Here is a tiny trained network, its code and every weight. The questions are about switching its units off for an input and a class, where a switched-off unit gives its printed mean instead of its output.

import numpy as np


def w(rows, s, z=0):
    codes = np.array(rows[::2]) - 128.0
    scale = np.full(codes.shape[1], s)
    scale[-1] = z or s
    return codes * scale


def norm(h):
    return h / np.sqrt((h * h).mean(-1, keepdims=True) + 1e-5)


def f(y):
    return np.maximum(y, 0)


def log_softmax(a):
    a = a - a.max(-1, keepdims=True)
    return a - np.log(np.exp(a).sum(-1, keepdims=True))


def net(x, mask):
    res = np.array(x, float).reshape(1, 7) / 4 @ E
    u = 0
    for l in range(2):
        y = f(norm(res) @ A[l][:, :-1].T + A[l][:, -1])
        res = res + np.where(mask[u : u + 6], y, B[l][:, -1]) @ B[l][:, :-1]
        u += 6
    return log_softmax(norm(res)[-1] @ U[:, :-1].T + U[:, -1])


A, B = {}, {}
E = w([
[161,207,108,62,204,21,202,96,183,99,101,236],'x0',
[66,126,218,82,138,147,107,138,77,205,121,193],'x1',
[70,61,185,84,136,44,135,197,224,143,202,89],'x2',
[232,176,195,59,69,140,130,126,147,125,135,81],'x3',
[68,143,152,106,151,184,222,95,97,67,209,84],'x4',
[82,146,165,128,148,189,121,188,194,67,2,109],'x5',
[124,127,133,156,128,153,122,102,176,150,135,136],'x6',
],0.0062)
A[0] = w([
[239,193,218,53,61,142,150,104,150,156,109,62,18],'L0N0',
[53,209,179,120,111,144,99,161,173,76,2,73,2],'L0N1',
[110,170,101,150,180,113,92,103,100,85,125,187,26],'L0N2',
[157,140,164,195,94,75,43,161,138,149,87,182,61],'L0N3',
[129,142,75,140,74,104,171,81,124,145,179,126,165],'L0N4',
[68,164,246,93,129,152,98,141,70,208,132,223,55],'L0N5',
],0.0077,0.0042)
B[0] = w([
[11,106,65,218,201,96,153,119,89,191,97,126,255],'L0N0',
[180,60,130,121,59,138,203,114,101,138,156,229,247],'L0N1',
[58,52,148,132,119,108,75,125,137,140,136,90,166],'L0N2',
[186,160,134,44,254,190,135,151,77,141,128,58,215],'L0N3',
[160,137,172,135,96,165,150,219,136,144,56,151,235],'L0N4',
[182,170,31,203,87,95,151,155,176,54,158,62,252],'L0N5',
],0.0081,0.0051)
A[1] = w([
[187,138,103,141,115,93,140,107,66,215,219,149,2],'L1N0',
[152,168,124,111,131,128,130,131,127,100,138,184,145],'L1N1',
[77,189,194,151,159,187,190,86,96,53,218,124,79],'L1N2',
[140,229,142,130,173,36,147,61,152,82,93,187,38],'L1N3',
[125,167,144,55,157,82,132,54,154,121,140,209,13],'L1N4',
[148,240,91,134,96,185,85,2,37,109,71,178,16],'L1N5',
],0.0077,0.0025)
B[1] = w([
[103,116,146,95,119,197,199,73,154,49,70,247,238],'L1N0',
[198,93,129,94,93,197,193,152,117,143,158,93,178],'L1N1',
[219,192,102,72,215,100,31,116,125,184,52,163,252],'L1N2',
[117,147,166,234,60,211,44,137,53,135,144,77,230],'L1N3',
[44,81,171,89,117,209,37,62,98,123,177,68,178],'L1N4',
[64,92,192,60,118,1,129,146,237,127,206,94,246],'L1N5',
],0.0084,0.0043)
U = w([
[86,107,194,149,59,216,65,107,57,115,151,91,181],'0',
[147,82,163,93,79,184,220,122,124,105,107,247,181],'1',
[22,115,96,178,183,108,167,124,87,160,99,153,213],'2',
[208,160,128,52,200,147,93,127,114,141,114,136,8],'3',
[167,170,75,161,72,108,170,152,153,61,150,95,120],'4',
[68,93,201,65,100,57,128,130,188,107,167,111,27],'5',
],0.012,0.0017)

Each question gives the input, the list of numbers given to net, and the class t.
The units are the neurons (one row each of A and B). Each row of codes is followed by its name. A weight is (code - 128) times the scale printed after its matrix; where a second scale follows, it is the last column's (A, B and U).
mask holds one flag per neuron, layer by layer. A switched-off neuron (its flag False) gives its mean, the last column of its row in B, instead of its output. The means were averaged over made-up inputs and are rounded, as every weight is.
A unit's drop is (log p(t) with every unit on - log p(t) with that unit switched off) / (log p(t) with every unit on - log p(t) with every unit switched off).
The circuit of an input: a set's keep is (log p(t) with only the set's units on - log p(t) with every unit switched off) / (log p(t) with every unit on - log p(t) with every unit switched off). Starting from all 12 units, units are removed one at a time, each time the one whose removal leaves the highest keep (on an exact tie, the one counted first), for as long as the keep stays at least 0.8.
circuit, biggest first: the units of the circuit, biggest drop first
unit that matters most: the unit with the biggest drop
top k neurons: the k neurons with the biggest drops, biggest first
top k neurons in layer l: the k neurons of layer l with the biggest drops, biggest first
input [-1,-1,-4,-6,8,7,0], class 3: top 4 neurons	(L1N2, L0N0, L0N4, L1N0)
input [6,5,3,-7,-8,2,-3], class 3: top 2 neurons in layer 0	(L0N3, L0N0)
input [6,0,6,-4,0,7,-4], class 1: top 2 neurons	(L0N1, L1N5)
input [-3,3,-8,4,-3,-2,2], class 5: top neuron	(L1N5)
input [8,8,3,-3,-8,-7,-3], class 0: circuit, biggest first	(L1N3, L1N4)
input [5,5,7,7,5,-6,2], class 2: circuit, biggest first	(L0N0, L1N5)
input [2,-6,-4,6,5,-6,-5], class 1: top 3 neurons	(L1N0, L0N5, L0N4)
input [4,5,4,-1,-8,-5,-6], class 3: top 2 neurons	(L0N3, L0N1)
input [-3,5,1,-1,7,-8,-3], class 1: top 3 neurons	(L1N0, L0N3, L0N4)
input [7,-8,5,0,7,-8,1], class 1: top 2 neurons in layer 0	(L0N5, L0N4)
input [6,-8,-7,2,8,-3,0], class 3: top 3 neurons in layer 0	(L0N5, L0N1, L0N0)
input [8,0,-4,-8,-3,1,-8], class 0: top 2 neurons	(L1N3, L0N0)
input [3,4,7,-5,-7,1,1], class 3: top 2 neurons	(L0N3, L0N0)
input [5,-1,4,-6,7,5,-6], class 3: circuit, biggest first	(L1N2, L0N0)
input [4,-4,-5,8,8,2,0], class 2: top 2 neurons in layer 0	(L0N0, L0N3)
input [4,-4,0,-7,5,7,-1], class 1: unit that matters most	L0N1
input [2,1,-2,-3,4,-5,5], class 1: top 3 neurons in layer 0	(L0N0, L0N4, L0N3)
input [7,-4,-8,5,-7,2,5], class 5: top 3 neurons	(L1N5, L0N5, L1N2)
input [2,4,1,-5,-5,-8,-6], class 1: top 2 neurons	(L1N0, L0N0)
input [8,-3,3,-1,-6,1,5], class 0: unit that matters most	L1N3
input [4,-2,1,0,-6,7,-1], class 1: top 2 neurons	(L0N1, L1N2)
input [-3,2,7,-3,-8,-2,-3], class 3: top 3 neurons	(L0N3, L1N5, L0N0)
input [6,-8,3,8,0,-5,1], class 2: top 3 neurons in layer 0	(L0N0, L0N5, L0N1)
input [-3,6,-6,8,-7,5,-7], class 2: top 2 neurons	(L0N0, L1N2)
input [2,-6,-8,0,4,4,-6], class 5: circuit, biggest first	(L1N5, L0N5)
input [3,4,4,8,-8,6,-3], class 2: top 2 neurons in layer 0	(L0N0, L0N4)
